In the rows, 128 means zero.
Each row is followed by its class.
[130 165 113  95 124 144 135 132 190 177 122 132 145 137 159 143 172 145
 179 153 189 111 113  89 121 142 131 181 164 117  87 134 127 144 166 119
 172 106 154 135 101 107 185 141 117 141]  k245
[125  74 143 161 151 137  90 143  96  96 122 130 116  97  56 123 112 139
  55  40  32 133 137 181 118 104 155 111 104 120 185 100 144 121 104 119
  62 147 101  99 118 134  77 116 141 130]  k78
[127 131 134 137 113 109 162 106 102 118 138 131 126 134 166 127 100  99
 121 171 152 140 136 119 144 149 109 100 133 140 127 156 117 115 114 153
 129 138 120 146 146 152 119 118 118 114]  k585
[155 175 174 121 130 148 171 135 147 110 108 115 109 118 170 132 138 127
 205 123 141 146 144  82 124 113 124 146 116 139 125 124 125 126 169 141
 204 122 152 144 131  73 141 149 145 145]  k245
[122 116  91 123 125 113  99 123 136 163 148 144 142 118 101 133 131 137
  80 127 131 114 126 145 126 148 125 138 158 109 133 139 138 135 122 121
  76 139 116 107 102 180 141 112 106 133]  k513
[109  92 129 153 105 110 139 103  80 102 143 129 128 156 138 133  89  81
  82 168 136 147 133 155 144 137 110  84 104 145 136 159 120 110  87 153
 107 133 102 154 165 167  97 105 120  86]  k756
[131 125 118 136 139 114 113 139  97 115 134 128 116 107 103 116 106 139
  95  95  87 143 148 150 133 117 119 110 125 117 152 128 134 127 119 125
  88 162 110  87 128 154 119 118 118 146]  k513
[ 95 102  96 111 109 120 118 109 137 146 142 129 154 173 153 127 132 127
 124 183 185 120 102 135 149 139 118 123 141 139  97 150 120 134 109 122
 125  97 129 137 155 143 158 125 112  98]  k720
[127 167  97  75 138 126 114 157 190 164 112 126 138 120 135 123 172 177
 198 135 158 117 108 100 131 128 140 168 173 103  95 121 137 157 158  98
 145 114 146  91  99  91 182 155 124 158]  k78
[133 154 120 103 128 128 139 132 148 139 125 126 132 131 132 136 141 132
 151 144 146 125 127 106 130 133 118 141 134 121 112 142 119 134 140 123
 147 122 132 133 119 123 151 138 121 143]  k979
[130 105 135 135 106 105 144  97 146 163 143 144 162 126 145 147 120 105
  85 148 156  99 113 114 133 164 132 139 137 138 129 168  98 116 126 149
 132 109 138 167 120 156 128 115 120 110]  k979
[173 136 194 165 133 106 181 128  73  82 122 122  97  65 137 116  64 109
 118  60  52 148 166 116 139 118 116  98  95 141 194 131 115 100 138 162
 147 175 128 121 131 120  67 127 144 136]  k115
[121 167  92  93 121 153 125 133 141 153 140 137 112 142 110 147 155 109
 146 182 178 138 137 111 110 137 120 148 150  98  90 111 145 138 126 125
 123 144 123 135 102 163 162 125 102 148]  k493
[125 161  97  91 137 136 121 145 146 138 123 121 123 129 109 132 152 145
 152 143 133 134 131 125 123 125 119 144 153 109 111 124 140 143 132 109
 124 136 125 113 103 131 152 141 115 155]  k979
[141 184 134 111 131 167 150 133 114 111 129 125  84 126 114 145 142 101
 170 154 143 160 162 100 103 118 117 129 120 106 113  96 148 128 136 136
 153 156 120 142 109 135 134 131 121 155]  k493
[157 180 139 132 146 132 136 152  97 113 131 130  91  77  89 125 110 120
 122  69  71 149 168 130 113 125 116 119 130  95 162  99 156 125 135 134
 104 197 114 100  83 139 105 127 120 175]  k493
[143 120 153 138 123 112 152 119 132 129 127 132 138 111 160 124 111 129
 134 120 132 114 124 110 144 137 126 129 124 141 142 144 111 117 141 139
 155 128 139 133 132 116 117 129 136 115]  k115
[104  58 134 157 103 103 126 109 131 138 129 131 172 167 178 120 110 127
  75 138 158 100  94 165 156 144 131 115 124 173 136 172 105 118 108 134
 126  90 137 153 173 134 128 113 127  73]  k245
[131 114 175 162 136 140 147 133  98  70 108 112 104 136 142 116 114 113
 138  95  92 158 145 142 132  97 127  95  87 153 155 114 137 115 122 139
 155 134 121 140 156  93  93 133 149 121]  k245
[147 133 175 151 120  87 187 116  74  85 131 121 119 107 169 121  63  90
 118 123 106 152 153 119 152 142  93  73  99 154 164 167 109 104 114 168
 151 153 119 146 153 134  84 123 131 126]  k979
[101  42 121 166 107 104 102 107  92 116 145 135 151 153 113 123  96 104
  35 131 108 121 108 188 141 134 134  93 109 151 151 155 118 114  75 139
  70 120 103 142 163 170  93  99 125  77]  k756
[ 89  40  94 144 111 110  78 102 145 155 142 141 178 181 131 122 136 141
  53 152 161  94  88 172 142 140 142 124 133 149 112 149 112 133  96 112
  83  83 117 134 160 167 146 104 115  84]  k513
[ 85  62  68 131 118 115  76 129 115 161 153 143 158 160 110 125 118 124
  40 151 138  99 100 180 140 151 129 126 152 122 117 147 128 137  75 112
  48 127 110 113 128 194 137  98  91 104]  k362
[112 134  94 109 119 143 117 117 158 176 142 144 142 156 139 150 159 120
 128 185 184 108 112 110 122 154 129 164 157 113  91 135 124 139 129 120
 129 114 136 145 108 153 160 122 107 119]  k362
[119 128 131 115 116 144 133 116 156 126 119 121 133 174 157 138 163 117
 177 186 177 136 107 110 123 122 132 135 124 139  94 133 121 134 133 126
 173  89 134 164 150 101 144 137 141 101]  k756
[114  53 151 177 135 166  96 109 111  97 120 131 124 148  78 132 139 123
  61  93  77 123 126 172 112  96 162 125  86 143 154  90 130 114 103 119
 106 118 109 144 137 138  83 115 145  94]  k115
[142 165 139 121 142 135 138 152 129 114 117 122 108 104 127 119 125 135
 161 101 107 148 148 120 128 114 122 129 136 118 135 116 146 133 141 128
 137 160 128 105 109 110 137 140 127 159]  k245
[149 200 113 102 147 186 129 133 157 147 134 141  91  95  70 162 181 118
 162 140 132 141 156  81  85 127 141 177 153  74 106  91 152 134 156 126
 126 157 122 128  55 145 151 130 114 177]  k585
[156 177 175 133 124 172 173 114 161 133 125 131 108 117 153 162 160  93
 185 149 163 140 149  65 100 130 135 165 122 124 117 114 127 119 171 158
 206 117 151 180 105 101 136 140 142 138]  k245
[ 97  56 105 130 113 106 104 118 136 138 129 132 168 169 152 112 121 144
  88 147 157  95  86 158 157 132 134 117 128 155 118 155 109 129 104 113
 115  96 127 126 167 137 137 118 122  82]  k115
[120 102 136 133 164 151  89 164 125  83  89 105 108 133  83 105 156 180
 141  59  52 150 123 171 122  75 157 121 111 127 147  76 155 143 119  87
 113 125 116  86 131  74 108 148 156 139]  k78
[140 187 112  84 114 143 151 123 162 164 138 140 119 124 141 152 151 108
 178 184 196 125 136  80 116 155 116 155 160 106  94 129 138 136 152 136
 157 139 138 153  95 144 164 129 112 148]  k493
[114 118 108 106 156 160  78 162 165 121  93 113 120 145  81 117 187 187
 159  96  98 132 110 158 118  86 163 155 143 115 118  79 154 155 132  75
 112 106 126  95 112  83 142 152 146 140]  k78
[156 180 149 120 140 165 154 131 130 116 122 126  92  95 109 146 140 114
 175 124 117 144 159  79 105 114 129 155 121 103 128  98 135 122 161 138
 167 152 132 132  92 117 125 140 130 157]  k115
[137 111 177 157 134 135 158 124  97  69 106 111 106 136 154 113 110 121
 154 117  99 155 140 133 141  99 125  95  90 159 153 116 125 113 123 135
 171 130 127 143 162  91  82 139 156 106]  k115
[136 135 138 118 137 110 128 162 118 101 106 111 122 127 147  94 117 165
 155  91 104 139 125 148 147 108 117 111 122 140 137 119 132 139 129 108
 137 138 132  97 148  90 129 142 135 141]  k493
[123 154  92  92 117 136 125 116 168 177 148 140 143 132 126 147 152 130
 151 176 189 113 116  94 124 151 123 164 165 104  91 138 130 139 142 126
 130 118 139 131  96 151 176 130 103 137]  k720
[139 166 121 121 124 157 140 115 123 149 151 145 102 107 103 166 133  83
 122 162 144 134 156  95 108 150 122 151 144  97 125 122 138 124 134 149
 118 156 119 148  86 174 126 113 110 146]  k362
[138 199 108  76 133 117 155 150 139 129 118 114 115 122 151 123 134 141
 203 160 152 147 140  97 138 128  99 128 157 114 106 141 136 145 142 120
 159 146 133 108 113 113 158 151 116 164]  k979
[112  94  82 111 112  97  99 123 159 189 146 145 178 125 111 137 129 145
  57 129 144  81  97 149 136 163 133 158 165 120 122 166 111 136 115 118
  75 113 129 118 104 175 155 113  98 124]  k979
[146  87 159 145 117 120 130 110 170 166 127 146 164 104 117 149 141 139
  77  86 108  86 110 122 121 147 154 169 121 143 148 149  97 120 143 130
 139  96 147 153 110 127 121 120 139 115]  k979
[153 211  99  75 130 142 134 144 171 180 139 144 116  87 104 147 155 134
 170 138 158 119 142  85 106 153 121 173 179  78 106 116 149 144 162 124
 127 167 138 117  54 146 171 134 105 180]  k493
[139 184 124  97 129 139 154 142 146 132 122 122 113 122 155 133 137 127
 189 152 164 146 142  99 130 130 110 139 154 120 111 134 143 137 151 131
 161 143 138 126 110 114 159 141 121 152]  k245
[122 142  94 120 149 122 100 162  98 122 135 128 110 102  90 114 108 141
 103 100  83 141 144 156 135 124 117 121 147 100 143 116 149 138 109 111
  65 182 108  69 104 154 125 124 105 162]  k362
[138 121 145 145 104 110 153 102 123 152 147 147 141 120 150 142 107  97
  91 142 153 111 129 117 129 165 122 124 129 134 137 150 114 112 121 156
 130 137 131 161 120 161 118 110 117 112]  k493
[116 114 110 126 110 111 128 124 134 159 148 141 156 126 148 133 109 117
  92 141 162 107 118 134 143 155 118 136 151 132 125 162 123 128 119 140
 110 127 131 130 124 160 149 114 105 117]  k245
[136 125 151 142 123 130 153 113 113 111 129 128 123 130 145 129 120 111
 123 142 134 132 133 118 134 126 127 124 113 144 130 136 114 118 129 143
 142 117 128 150 147 128 116 121 135 116]  k585
[ 98  63 111 149  97 150 113  73 151 157 152 149 151 179 131 168 159  80
  64 196 195 105  99 125 112 153 148 142 119 144 113 140 110 114 108 139
 118  77 121 193 143 188 124  90 120  77]  k513
[117 159  90  89 143 136 107 161 132 131 114 114 115 141 128 112 145 159
 171 140 134 139 127 129 133 112 120 145 151 110 100 112 140 153 135  95
 123 136 130  86 121 112 162 143 112 156]  k362
[144  97 172 175 139 115 140 128  67  74 123 123 110  94 111 109  82 123
  71  55  42 144 151 166 139 106 132  91  93 148 188 125 121 107 111 142
  97 154 112 115 148 129  66 115 144 123]  k585
[121  85 134 144 132 137  93 112 165 147 121 138 151 147 119 131 165 152
 106 107 122 104 106 137 117 124 155 147 125 134 128 121 121 133 135 111
 128  95 130 132 129 120 132 123 137 111]  k513
[121 138 101 110 128 120 118 122 142 147 136 135 130 140 131 128 140 128
 141 159 159 132 127 116 128 136 122 126 147 114 105 133 133 136 128 122
 121 134 122 115 122 148 154 124 113 138]  k513
[150 185 123 101 126 119 158 126 142 151 140 138 121  92 139 140 127 122
 153 147 149 124 140  83 126 152 115 149 159 106 118 144 124 129 150 143
 140 153 134 123  96 142 147 126 111 155]  k585
[140 148 126 114 125  65 158 150  89 106 126 114 128  96 158  98  65 138
 128 108  97 146 144 139 165 136  89  87 136 138 152 166 120 128 116 138
 115 167 122  87 138 134 124 138 112 154]  k979
[111  80 113 138 132 144  96 122 141 142 127 133 147 148 112 127 146 148
  86 117 124 103 107 154 126 121 149 145 126 130 127 118 122 128 120 108
 111 111 127 125 127 135 128 122 127 103]  k115
[101  79 105 116 127  82 103 145 140 129 108 112 172 165 160  93 125 178
 112 116 124 105  85 171 165 123 124 112 134 159 121 158 111 145 107  94
 121  94 130 101 168 101 144 138 126 107]  k979
[126 155  93  80 163 127  91 186 161 126  92 106 124 121 119  85 164 217
 194  89 102 125 114 138 140  90 131 148 160 109 109  93 150 161 150  69
 131 141 133  48 109  71 166 164 130 162]  k115
[140 102 167 147 139 133 126 130 148 118 108 128 131 119 119 128 145 147
 132  81  93 123 117 129 123 113 160 136 113 136 151 112 123 126 139 123
 147 105 136 134 127  86 105 136 155 119]  k78
[145 162 146 125 127 155 156 115 137 129 130 133 110 114 112 159 143  96
 144 148 131 137 149  94 106 135 127 147 125 115 128 122 127 121 140 143
 154 134 129 165  96 141 119 131 129 142]  k979
[137 141 150 148 133 161 143 109  84  98 144 132  92 105  81 148 109  88
 108 119  95 159 168 117 109 115 124 114 102 112 151 103 144 111 116 152
 115 162 109 136 111 158  96 118 126 138]  k720
[149 163 137 132 130 120 151 139 118 137 141 137 118  83 131 136 103 109
 118 101 116 136 154 115 128 144 114 132 145 113 150 139 134 119 140 150
 119 170 129 114  95 144 128 124 113 153]  k245
[159 174 132 115 132  83 149 157 112 120 130 121 115  67 131 110  91 138
 152  91  83 149 146 124 142 137 103 113 151 110 159 148 137 129 136 143
 113 182 124  83 103 122 115 138 120 159]  k756
[134  93 173 174 139 139 131 119  88  70 114 119 104 138 123 117 115 117
 113 101  82 160 147 151 130  96 134  92  79 154 158 108 126 114 114 133
 137 124 113 137 163 119  84 126 150 111]  k513
[142 108 149 161 138 139 105 130 125 122 128 134 124  94  71 135 133 135
  79  57  50 127 135 156 107 118 151 143 115 113 170 111 134 118 125 126
  92 150 118 119  95 128  87 121 139 128]  k756
[101 139  68  99 131 124 109 138 101 137 147 133 113 128  93 138 115 116
 102 169 146 145 144 146 127 137 117 118 159  94 113 124 152 134 100 123
  67 165 100  88 111 182 144 118  93 146]  k78
[107  87 127 142 116 155 108 110 146 141 125 137 142 179 129 137 161 125
 101 151 159 110 107 148 118 128 147 139 115 141 108 115 126 128 115 117
 132  97 128 164 142 133 133 119 131  97]  k493
[140 134 132 119 138 105 125 151 134 129 117 125 132  90 119 116 116 159
 130  79  90 126 127 137 139 124 133 131 144 122 156 131 132 136 138 122
 112 140 131  95 115 108 120 137 134 147]  k78
[138 129 113 119 122  92 127 133 132 156 142 139 149  85 112 130 102 139
  78  97 103 104 129 139 139 156 117 137 154 119 155 162 122 128 126 131
  85 153 125 109  95 161 127 121 111 146]  k979
[125 141  99  94 119 101 127 126 166 174 134 129 159 126 160 121 136 164
 152 142 167 106 101 111 146 153 116 152 171 123 108 154 120 143 145 116
 134 114 149 108 112 121 172 140 111 132]  k720
[135  68 168 163 120 115 123 111 154 147 125 146 161 126 149 130 127 130
  89  97 114  93 101 134 139 143 156 143 116 157 151 143 100 119 132 131
 138  98 147 153 140 110 101 118 148  95]  k362
[121  59 155 187 126 128 113 104  91 109 145 142 136 115  70 141 102  97
   4  82  61 120 134 178 119 128 146 108  90 136 180 128 118 104  85 145
  73 136 102 156 124 180  67  99 132 103]  k979
[115  92 130 145 132 133 104 137 128 121 122 125 139 134 115 119 130 138
  88  90 104 121 121 168 134 113 139 130 123 142 146 124 136 129 118 117
 105 119 125 125 133 121 120 123 134 115]  k245
[117  68 130 153 109 105 112 119 107 137 144 141 155 128 121 121  95 127
  39 103 114 101 114 171 138 144 133 113 117 144 152 147 117 117  96 135
  83 128 120 134 144 163 111 101 118 103]  k493
[142 167 145 122 140 100 158 166  96  83 111 106 103 108 163  94  88 136
 177 102  98 172 156 138 152 109  96  91 132 138 146 132 147 131 130 134
 143 170 127  88 140  93 124 150 129 156]  k245
[122 129 159 142 122 128 170 115  95  94 118 119 109 166 197 122 111  90
 174 178 152 161 139 112 143 127 104  97 104 156 119 134 116 119 121 146
 180 120 131 162 172 110 105 134 136 108]  k362
[ 86  52 114 167 127 109  89 150  71  64 122 106 110 158  89 104 106 117
  52  76  45 160 133 234 143  79 133  80  94 152 173 111 163 127  57 108
  53 137  90  96 163 141  82 109 133 101]  k245
[132 120 145 142 141 159 129 120 115 104 122 127 104 123 102 136 135 111
 126 114 102 141 143 124 113 111 137 125 109 122 138  99 135 118 124 129
 135 144 117 135 115 128 102 127 137 128]  k115
[129 100 126 141 129 103 118 130  98 118 138 125 135 100 106 114  88 145
  78  79  78 129 132 160 144 125 121 112 125 131 166 136 128 123 111 127
  83 148 121  95 127 144 109 120 120 129]  k720
[150 184 102  86 131 113 137 144 172 177 134 137 135  78 133 130 137 152
 167 123 146 105 128  80 130 152 121 170 177  93 113 139 131 138 166 125
 136 159 143  93  70 129 169 140 109 169]  k115
[130 139 118 105 127 141 127 121 162 151 124 128 137 130 129 133 151 148
 160 141 153 122 116 108 131 131 131 155 147 122 111 125 130 138 147 116
 142 111 143 133 108 116 151 139 129 129]  k720
[132 135 119 116 112 139 129 111 159 161 141 140 138 133 123 155 155 108
 134 168 167 120 118 103 112 145 137 159 142 113 108 142 119 127 138 140
 138 115 133 156 110 144 143 120 120 118]  k756
[136 103 146 157 137 124 130 128 101 106 127 129 120 107 114 118 104 126
  93  88  81 130 138 146 133 120 133 113 115 130 161 118 127 113 117 132
 114 154 119 118 121 135  91 123 132 122]  k115
[135 129 143 140 141 114 138 139  98  90 116 117 114 116 134 102 108 141
 131 102  87 147 138 147 147 112 123 102 123 139 149 124 132 126 121 126
 117 145 119 108 143 112 106 133 138 133]  k585
[148 129 163 148 121  93 174 110  98 104 131 129 124 104 165 119  84 104
 118 125 119 138 138 117 151 144 115  91 120 149 155 157 111 108 125 159
 137 146 126 140 146 130  97 118 135 119]  k585
[147 104 183 170 138 194 119 110 164 129 114 138 125 144  96 155 190 131
 121  93 107 114 122 121  86 111 174 172  96 129 133  72 129 119 142 123
 165  96 142 187  99 101 102 128 158 109]  k493
[143 133 157 147 109 102 178  99 107 123 145 140 132 110 172 132  88  90
 116 154 149 128 136 103 148 157 114 106 126 145 142 167 106 107 126 167
 141 134 129 159 143 147 110 113 126 114]  k585
[136 136 146 143 122 133 163 109  95 111 138 133 109 120 144 137 100  91
 126 149 135 143 150 109 128 133 117 109 114 128 138 132 123 108 125 154
 149 154 122 143 127 146 104 121 124 121]  k115
